Here is a tiny trained network, its code and every weight. The questions are about switching its units off for an input and a class, where a switched-off unit gives its printed mean instead of its output.

import numpy as np


def w(rows, s, z=0):
    codes = np.array(rows[::2]) - 128.0
    scale = np.full(codes.shape[1], s)
    scale[-1] = z or s
    return codes * scale


def norm(h):
    return h / np.sqrt((h * h).mean(-1, keepdims=True) + 1e-5)


def f(y):
    return y / 2 * (1 + np.tanh(0.7978845608 * (y + 0.044715 * y**3)))


def log_softmax(a):
    a = a - a.max(-1, keepdims=True)
    return a - np.log(np.exp(a).sum(-1, keepdims=True))


def net(x, mask):
    res = np.array(x, float).reshape(1, 2) / 4 @ E
    u = 0
    for l in range(3):
        y = f(norm(res) @ A[l][:, :-1].T + A[l][:, -1])
        res = res + np.where(mask[u : u + 8], y, B[l][:, -1]) @ B[l][:, :-1]
        u += 8
    return log_softmax(norm(res)[-1] @ U[:, :-1].T + U[:, -1])


A, B = {}, {}
E = w([
[141,66,150,96,2,115,89],'x0',
[88,81,113,119,149,92,190],'x1',
],0.0096)
A[0] = w([
[198,154,137,160,134,114,138,137],'0.n1',
[126,154,111,148,102,70,66,110],'0.n2',
[82,105,114,144,135,134,55,255],'0.n3',
[124,149,87,151,83,93,255,49],'0.n4',
[146,182,91,153,96,83,142,5],'0.n5',
[98,113,160,145,127,93,196,17],'0.n6',
[168,98,79,61,57,118,191,66],'0.n7',
[119,104,172,150,188,170,184,84],'0.n8',
],0.0093,0.0018)
B[0] = w([
[107,57,142,149,107,68,215,159],'0.n1',
[60,148,147,118,184,127,155,162],'0.n2',
[94,186,57,120,187,255,239,168],'0.n3',
[89,133,236,149,139,199,93,201],'0.n4',
[153,186,163,130,35,207,86,110],'0.n5',
[97,105,198,145,115,106,174,178],'0.n6',
[155,214,95,75,105,125,127,253],'0.n7',
[55,216,6,69,83,178,114,216],'0.n8',
],0.0061,0.0044)
A[1] = w([
[100,148,121,81,175,117,138,137],'1.n1',
[184,83,100,98,104,113,144,3],'1.n2',
[166,116,105,116,168,56,155,82],'1.n3',
[194,127,175,192,178,195,9,68],'1.n4',
[119,95,116,131,81,136,97,32],'1.n5',
[129,144,98,116,160,112,136,165],'1.n6',
[129,116,104,140,170,143,102,139],'1.n7',
[136,142,153,140,123,171,185,125],'1.n8',
],0.011,0.0015)
B[1] = w([
[249,68,182,107,93,78,92,253],'1.n1',
[134,143,54,205,169,127,84,171],'1.n2',
[134,157,160,25,131,89,138,116],'1.n3',
[89,25,230,86,150,121,227,229],'1.n4',
[68,141,102,255,59,92,74,191],'1.n5',
[113,53,59,129,65,148,110,202],'1.n6',
[65,167,204,138,117,85,85,165],'1.n7',
[108,190,127,130,135,217,122,207],'1.n8',
],0.0069,0.0036)
A[2] = w([
[99,151,150,148,124,109,165,67],'2.n1',
[134,127,105,218,119,107,97,92],'2.n2',
[167,149,102,107,248,106,129,227],'2.n3',
[103,238,183,98,205,141,113,205],'2.n4',
[69,2,218,130,120,120,210,48],'2.n5',
[156,8,167,164,72,164,113,3],'2.n6',
[190,161,146,62,86,193,83,139],'2.n7',
[178,162,96,104,237,107,135,10],'2.n8',
],0.0083,0.0017)
B[2] = w([
[254,192,120,171,104,124,87,137],'2.n1',
[184,130,131,146,113,49,53,139],'2.n2',
[111,135,194,111,3,150,104,214],'2.n3',
[138,67,56,116,103,79,82,241],'2.n4',
[190,229,222,130,205,179,196,254],'2.n5',
[167,228,121,122,197,118,130,172],'2.n6',
[109,48,101,76,208,120,171,185],'2.n7',
[189,177,81,186,115,85,78,192],'2.n8',
],0.0078,0.0064)
U = w([
[161,152,66,110,23,76,61,166],'0',
[176,183,233,88,155,171,194,166],'1',
[87,5,85,37,168,156,164,156],'2',
[88,115,83,246,220,119,129,39],'3',
[131,72,125,180,158,89,158,36],'4',
[102,55,148,214,184,92,121,4],'5',
[78,79,134,200,173,111,130,24],'6',
],0.016,0.011)

Each question gives the input, the list of numbers given to net, and the class t.
The units are the neurons (one row each of A and B). Each row of codes is followed by its name. A weight is (code - 128) times the scale printed after its matrix; where a second scale follows, it is the last column's (A, B and U).
mask holds one flag per neuron, layer by layer. A switched-off neuron (its flag False) gives its mean, the last column of its row in B, instead of its output. The means were averaged over made-up inputs and are rounded, as every weight is.
A unit's drop is (log p(t) with every unit on - log p(t) with that unit switched off) / (log p(t) with every unit on - log p(t) with every unit switched off).
The circuit of an input: a set's keep is (log p(t) with only the set's units on - log p(t) with every unit switched off) / (log p(t) with every unit on - log p(t) with every unit switched off). Starting from the 12 units with the biggest drops (on a tie, the unit counted first), units are removed one at a time, each time the one whose removal leaves the highest keep (on an exact tie, the one counted first), for as long as the keep stays at least 0.8.
units of the circuit, in order: the units of the circuit, biggest drop first
top k neurons: the k neurons with the biggest drops, biggest first
k most important neurons of layer l: the k neurons of layer l with the biggest drops, biggest first
drop of u: that unit's drop, to one decimal
input [3,-1], class 2: units of the circuit, in order	2.n7
input [0,3], class 2: top 2 neurons	1.n4, 0.n4
input [3,1], class 2: units of the circuit, in order	0.n7, 2.n7
input [-7,8], class 1: 3 most important neurons of layer 0	0.n7, 0.n6, 0.n4
input [-2,-3], class 2: top 2 neurons	0.n1, 0.n4
input [2,-5], class 1: top 2 neurons	1.n4, 0.n8
input [-8,7], class 0: 2 most important neurons of layer 1	1.n4, 1.n1
input [2,-4], class 1: top 3 neurons	1.n4, 0.n8, 0.n7
input [-5,-5], class 0: top 2 neurons	0.n4, 0.n1
input [-3,1], class 2: top 2 neurons	1.n6, 0.n8
input [-8,8], class 0: 3 most important neurons of layer 2	2.n3, 2.n8, 2.n4
input [0,-1], class 2: top 2 neurons	1.n8, 1.n4
input [-1,1], class 2: top 2 neurons	0.n8, 1.n4
input [2,-6], class 1: units of the circuit, in order	1.n4
input [-6,6], class 0: top 2 neurons	1.n4, 0.n8
input [2,-7], class 1: drop of 1.n4	6.1
input [-8,-7], class 0: drop of 0.n4	0.2
input [2,-2], class 2: drop of 0.n3	0.6
input [-4,2], class 0: drop of 1.n4	1.0
input [2,2], class 2: top neuron	0.n7
